Here is a tiny trained network, its code and every weight. The questions are about switching its units off for an input and a target symbol, where a switched-off unit gives its printed mean instead of its output.

import numpy as np


def w(rows, s, z=0):
    codes = np.array(rows[::2]) - 128.0
    scale = np.full(codes.shape[1], s)
    scale[-1] = z or s
    return codes * scale


def norm(h):
    return h / np.sqrt((h * h).mean(-1, keepdims=True) + 1e-5)


def f(y):
    return np.maximum(y, 0)


def softmax(a):
    e = np.exp(a - a.max(-1, keepdims=True))
    return e / e.sum(-1, keepdims=True)


def log_softmax(a):
    a = a - a.max(-1, keepdims=True)
    return a - np.log(np.exp(a).sum(-1, keepdims=True))


def net(x, mask):
    ids = ['αβγεζηθμπφψ'.index(c) for c in x.split()]
    T = len(ids)
    res = E[ids] + P[:T]
    u = 0
    for l in range(3):
        q, k, v = (norm(res) @ M[l].T for M in (Q, K, V))
        z = softmax(np.where(np.tri(T) > 0, q @ k.T / 3**0.5, -1e9)) @ v
        res = res + np.where(mask[u], z, O[l][:, -1]) @ O[l][:, :-1]
        u += 1
        y = f(norm(res) @ A[l][:, :-1].T + A[l][:, -1])
        res = res + np.where(mask[u : u + 12], y, B[l][:, -1]) @ B[l][:, :-1]
        u += 12
    return log_softmax(norm(res)[-1] @ U[:, :-1].T + U[:, -1])


Q, K, V, O, A, B = {}, {}, {}, {}, {}, {}
E = w([
[118,141,63,190,183,90,111,165,172,141],'α',
[126,173,119,152,120,60,108,85,77,143],'β',
[96,22,187,217,139,212,72,212,170,138],'γ',
[127,158,81,187,156,57,95,101,113,138],'ε',
[79,99,75,196,132,73,118,150,125,145],'ζ',
[114,135,74,127,96,65,103,181,184,116],'η',
[141,142,99,86,86,58,109,154,154,93],'θ',
[151,198,110,125,182,85,199,148,162,114],'μ',
[96,140,148,114,97,99,191,88,35,138],'π',
[111,152,154,104,188,153,196,205,163,212],'φ',
[98,121,136,3,100,104,184,197,176,141],'ψ',
],0.016)
P = w([
[152,156,100,111,168,115,83,162,24,136],'0',
[90,141,138,152,152,107,147,181,87,43],'1',
[88,144,159,165,126,86,140,91,174,52],'2',
[127,116,147,167,118,60,176,126,140,102],'3',
[153,103,66,54,159,222,82,105,51,61],'4',
[198,96,48,129,78,178,145,63,137,121],'5',
[56,143,146,116,128,192,90,14,170,86],'6',
[146,73,142,100,69,72,155,154,50,157],'7',
[70,147,141,144,12,95,157,93,138,184],'8',
[164,98,47,114,56,145,162,107,96,193],'9',
],0.011)
Q[0] = w([
[17,130,184,55,252,92,50,123,93,31],'0.h0',
[135,111,42,90,135,247,119,51,139,111],'0.h0',
[15,220,199,175,58,168,116,37,255,111],'0.h0',
],0.0089)
K[0] = w([
[154,118,128,154,117,80,159,255,50,127],'0.h0',
[25,140,239,175,143,39,151,149,173,86],'0.h0',
[234,63,149,162,78,59,181,101,165,201],'0.h0',
],0.011)
V[0] = w([
[204,157,168,156,194,150,128,80,110,105],'0.h0',
[88,118,134,100,152,133,253,126,107,140],'0.h0',
[81,97,71,159,227,141,155,156,160,120],'0.h0',
],0.011)
O[0] = w([
[1,138,50,122,177,207,128,109,144,95,108],'0.h0',
[87,88,101,152,129,63,179,159,130,149,91],'0.h0',
[100,199,126,154,34,101,134,146,157,174,252],'0.h0',
],0.013,0.0048)
A[0] = w([
[97,2,238,135,73,212,121,212,206,146,101],'0.n0',
[110,84,215,193,131,167,69,178,123,178,44],'0.n1',
[138,188,133,125,151,108,201,49,64,111,129],'0.n2',
[237,96,152,84,177,131,80,145,109,139,222],'0.n3',
[96,110,186,35,116,127,161,134,159,131,77],'0.n4',
[113,116,146,66,236,196,126,73,109,121,4],'0.n5',
[135,79,149,155,143,66,59,117,184,57,148],'0.n6',
[128,131,61,158,157,62,117,106,111,90,37],'0.n7',
[66,116,231,174,103,115,155,90,192,90,96],'0.n8',
[116,67,57,65,202,151,136,63,130,110,6],'0.n9',
[70,152,59,119,116,170,120,148,108,124,164],'0.n10',
[157,154,72,55,132,46,137,32,141,114,147],'0.n11',
],0.0084,0.0038)
B[0] = w([
[118,124,26,91,63,254,215,211,104,151,211],'0.n0',
[137,146,73,147,153,150,40,87,116,151,178],'0.n1',
[89,118,68,124,66,110,142,150,126,82,214],'0.n2',
[38,86,203,199,100,139,189,129,159,87,189],'0.n3',
[127,163,112,33,103,103,120,106,152,96,146],'0.n4',
[126,87,182,151,55,84,111,183,147,186,149],'0.n5',
[172,95,146,130,110,150,183,153,103,117,188],'0.n6',
[131,79,176,115,161,108,161,162,176,140,188],'0.n7',
[232,125,61,119,110,134,146,148,87,148,186],'0.n8',
[93,135,247,119,58,115,99,165,161,144,169],'0.n9',
[120,92,182,173,89,93,127,97,196,106,253],'0.n10',
[7,115,108,140,160,161,153,230,106,123,230],'0.n11',
],0.0092,0.0057)
Q[1] = w([
[216,128,93,152,200,126,58,131,102,3],'1.h0',
[123,113,160,133,110,179,154,150,115,121],'1.h0',
[110,149,139,121,163,123,61,135,70,109],'1.h0',
],0.0061)
K[1] = w([
[113,178,181,34,144,30,159,3,112,82],'1.h0',
[157,76,65,122,134,95,28,121,116,100],'1.h0',
[163,168,147,136,202,147,137,131,230,103],'1.h0',
],0.005)
V[1] = w([
[145,174,161,92,156,92,134,154,218,78],'1.h0',
[171,122,94,1,93,177,174,145,227,114],'1.h0',
[115,163,168,109,181,3,89,75,102,72],'1.h0',
],0.0081)
O[1] = w([
[102,131,152,138,103,143,183,249,197,201,93],'1.h0',
[156,172,101,42,92,244,121,202,88,121,86],'1.h0',
[2,182,198,158,10,89,179,119,226,168,2],'1.h0',
],0.0097,0.0068)
A[1] = w([
[145,146,57,128,98,75,149,128,106,199,123],'1.n0',
[193,108,172,203,144,100,102,98,68,73,111],'1.n1',
[212,148,85,141,192,171,138,203,124,54,131],'1.n2',
[87,63,98,23,99,91,168,94,110,125,167],'1.n3',
[167,255,168,156,36,133,133,128,93,162,91],'1.n4',
[174,153,112,100,192,138,195,117,119,72,107],'1.n5',
[111,65,84,92,43,151,164,140,117,192,225],'1.n6',
[139,95,59,164,165,127,107,143,136,149,21],'1.n7',
[132,123,130,25,122,187,129,110,116,142,13],'1.n8',
[189,65,112,154,247,146,65,90,72,154,98],'1.n9',
[16,164,183,138,85,178,140,120,174,125,5],'1.n10',
[201,122,125,157,200,196,171,144,120,195,127],'1.n11',
],0.0087,0.0028)
B[1] = w([
[88,106,157,132,94,128,172,128,139,143,206],'1.n0',
[118,121,96,154,164,169,147,154,127,102,219],'1.n1',
[112,109,153,48,119,113,82,142,143,102,254],'1.n2',
[170,95,118,185,130,144,98,122,155,144,201],'1.n3',
[125,58,106,140,133,109,81,117,197,73,218],'1.n4',
[91,120,119,60,115,124,130,131,102,124,171],'1.n5',
[125,150,143,197,177,92,132,99,134,98,239],'1.n6',
[131,113,174,124,83,178,98,171,98,78,177],'1.n7',
[155,101,102,141,190,111,113,120,128,160,155],'1.n8',
[166,252,146,135,131,123,110,196,110,119,233],'1.n9',
[138,57,123,205,190,160,68,70,180,116,204],'1.n10',
[109,163,86,92,149,81,96,199,122,140,187],'1.n11',
],0.012,0.0066)
Q[2] = w([
[117,172,135,66,147,173,208,18,182,254],'2.h0',
[117,164,155,85,109,132,59,137,55,19],'2.h0',
[128,201,248,123,27,119,166,102,166,140],'2.h0',
],0.0094)
K[2] = w([
[21,228,202,136,119,90,147,167,254,94],'2.h0',
[204,42,127,38,140,175,165,88,100,97],'2.h0',
[111,182,173,116,119,64,105,128,132,25],'2.h0',
],0.008)
V[2] = w([
[110,178,187,217,156,78,182,45,124,101],'2.h0',
[80,214,140,145,96,210,111,203,137,205],'2.h0',
[94,199,88,195,93,149,125,179,27,1],'2.h0',
],0.0083)
O[2] = w([
[178,215,161,62,150,151,146,117,118,1,80],'2.h0',
[51,214,248,193,101,72,99,111,202,97,106],'2.h0',
[113,170,189,174,136,210,238,78,208,214,254],'2.h0',
],0.01,0.0083)
A[2] = w([
[169,221,88,110,38,85,85,159,134,121,137],'2.n0',
[130,175,102,131,107,180,32,51,153,108,115],'2.n1',
[205,183,109,124,75,5,169,136,108,164,71],'2.n2',
[229,125,190,94,60,102,119,148,104,106,133],'2.n3',
[156,93,154,184,99,109,137,116,140,85,138],'2.n4',
[99,171,111,111,164,189,68,107,133,85,60],'2.n5',
[142,178,114,86,197,173,74,25,142,73,2],'2.n6',
[111,124,75,82,143,70,179,123,141,85,90],'2.n7',
[124,96,166,127,144,122,72,147,115,39,95],'2.n8',
[145,112,147,140,150,214,181,172,121,144,126],'2.n9',
[72,105,124,137,81,111,186,122,128,178,74],'2.n10',
[110,122,41,112,120,160,149,131,203,133,145],'2.n11',
],0.014,0.0083)
B[2] = w([
[157,91,77,71,107,132,153,45,132,184,175],'2.n0',
[202,143,104,71,135,177,154,246,151,41,196],'2.n1',
[53,153,196,64,98,141,48,60,98,11,169],'2.n2',
[160,175,154,242,213,84,127,132,120,154,161],'2.n3',
[131,173,87,84,144,157,121,181,127,189,247],'2.n4',
[61,174,91,90,220,212,128,94,96,22,162],'2.n5',
[134,203,90,75,139,223,57,117,50,86,161],'2.n6',
[134,83,80,111,182,132,50,146,125,183,178],'2.n7',
[149,119,174,120,97,156,142,67,107,202,197],'2.n8',
[137,126,127,96,62,94,174,31,111,130,225],'2.n9',
[122,123,165,121,62,238,154,174,158,156,169],'2.n10',
[96,128,188,178,128,87,166,97,59,101,219],'2.n11',
],0.012,0.011)
U = w([
[192,92,102,121,56,110,123,172,254,88,195],'α',
[144,27,232,127,135,189,45,104,183,128,13],'β',
[135,217,113,33,125,136,156,152,110,234,51],'γ',
[129,155,123,140,218,230,72,148,130,52,81],'ε',
[144,151,123,136,128,60,35,18,146,140,228],'ζ',
[223,204,148,243,185,117,112,137,154,177,28],'η',
[159,124,167,126,95,142,233,41,93,111,137],'θ',
[35,171,70,244,199,110,114,99,159,145,124],'μ',
[136,8,73,118,166,81,103,183,106,129,252],'π',
[26,141,151,43,62,110,137,158,153,134,202],'φ',
[177,127,204,161,113,49,111,198,67,29,131],'ψ',
],0.0078,0.0016)

Each question gives the input, a string of symbols that net reads in full, and the target symbol t.
The units are the heads (3 rows each of Q, K, V and O) and the neurons (one row each of A and B). Each row of codes is followed by its name. A weight is (code - 128) times the scale printed after its matrix; where a second scale follows, it is the last column's (O, A, B and U).
mask holds one flag per unit, layer by layer, with each layer's heads first. A switched-off unit (its flag False) gives its mean, the last column of its rows in O or B, instead of its output. The means were averaged over made-up inputs and are rounded, as every weight is.
A unit's drop is (log p(t) with every unit on - log p(t) with that unit switched off) / (log p(t) with every unit on - log p(t) with every unit switched off).
The circuit of an input: a set's keep is (log p(t) with only the set's units on - log p(t) with every unit switched off) / (log p(t) with every unit on - log p(t) with every unit switched off). Starting from the 12 units with the biggest drops (on a tie, the unit counted first), units are removed one at a time, each time the one whose removal leaves the highest keep (on an exact tie, the one counted first), for as long as the keep stays at least 0.8.
units of the circuit, in order: the units of the circuit, biggest drop first
most important unit: the unit with the biggest drop
k most important neurons: the k neurons with the biggest drops, biggest first
top k neurons in layer l: the k neurons of layer l with the biggest drops, biggest first
input φ μ ε θ μ μ β μ ε π, target β: units of the circuit, in order	(0.h0 0.n5 0.n9)
input ε ε η φ, target ε: most important unit	1.h0
input θ η θ ζ ε ζ ψ π π, target ζ: top 2 neurons in layer 2	(2.n2 2.n3)
input ε ε η ε β η, target η: units of the circuit, in order	(2.n3 0.h0)
input μ π θ ε π φ ζ ε β, target φ: units of the circuit, in order	(0.h0 2.n2)
input η θ β γ θ ε, target β: units of the circuit, in order	(0.h0 0.n9)
input η θ π ψ μ ζ μ, target ψ: units of the circuit, in order	(0.h0 2.n2)
input π ε γ, target θ: units of the circuit, in order	(2.n9 0.n0)
input γ φ α μ, target γ: 3 most important neurons	(0.n0 2.n0 1.n2)
input α π ε ψ ε μ π α π, target μ: units of the circuit, in order	(1.n6 0.h0)
input ψ η θ, target ψ: 2 most important neurons	(2.n2 2.n3)
input π η π γ, target θ: units of the circuit, in order	(2.n9 0.n0)
input ψ ζ η ε ζ ε, target η: units of the circuit, in order	(0.h0 2.n3)
input π α ε γ θ ψ θ π ψ μ, target π: units of the circuit, in order	(1.h0 2.h0 1.n8)
input ψ α φ φ η, target α: units of the circuit, in order	(0.h0 1.n4)
input π θ φ ε μ, target θ: units of the circuit, in order	(2.n9)
input ε ε γ ε ε β ε ε, target μ: units of the circuit, in order	(2.h0 0.n0 0.h0)
input ε π ε β μ μ ε π, target μ: units of the circuit, in order	(0.h0 1.n6)
input γ μ γ φ φ β, target γ: 4 most important neurons	(0.n0 1.n9 2.n0 1.n10)
input γ α π ε, target θ: 4 most important neurons	(0.n2 0.n8 1.n11 1.n9)
input ε ε γ π π ζ ζ γ ζ, target ζ: 2 most important neurons	(0.n0 1.n9)
input μ π η ζ ε, target π: units of the circuit, in order	(0.h0)
input θ ε γ μ γ β ψ ζ, target γ: 2 most important neurons	(1.n9 0.n0)
input ζ φ ε ε, target ζ: 2 most important neurons	(2.n2 0.n0)
input η β ε π μ ζ θ π φ, target ζ: 2 most important neurons	(2.n2 2.n0)
input β ζ ζ γ π η ε, target θ: top 2 neurons in layer 1	(1.n11 1.n6)
input ε γ η α π γ ψ φ ζ ζ, target ψ: 3 most important neurons	(0.n0 1.n9 2.n2)
input γ η γ α μ, target η: top 2 neurons in layer 0	(0.n0 0.n3)
input ψ η μ π γ π ε β γ ε, target ε: most important neuron	(0.n11)
input θ ε ε ζ, target θ: 2 most important neurons	(0.n6 2.n9)
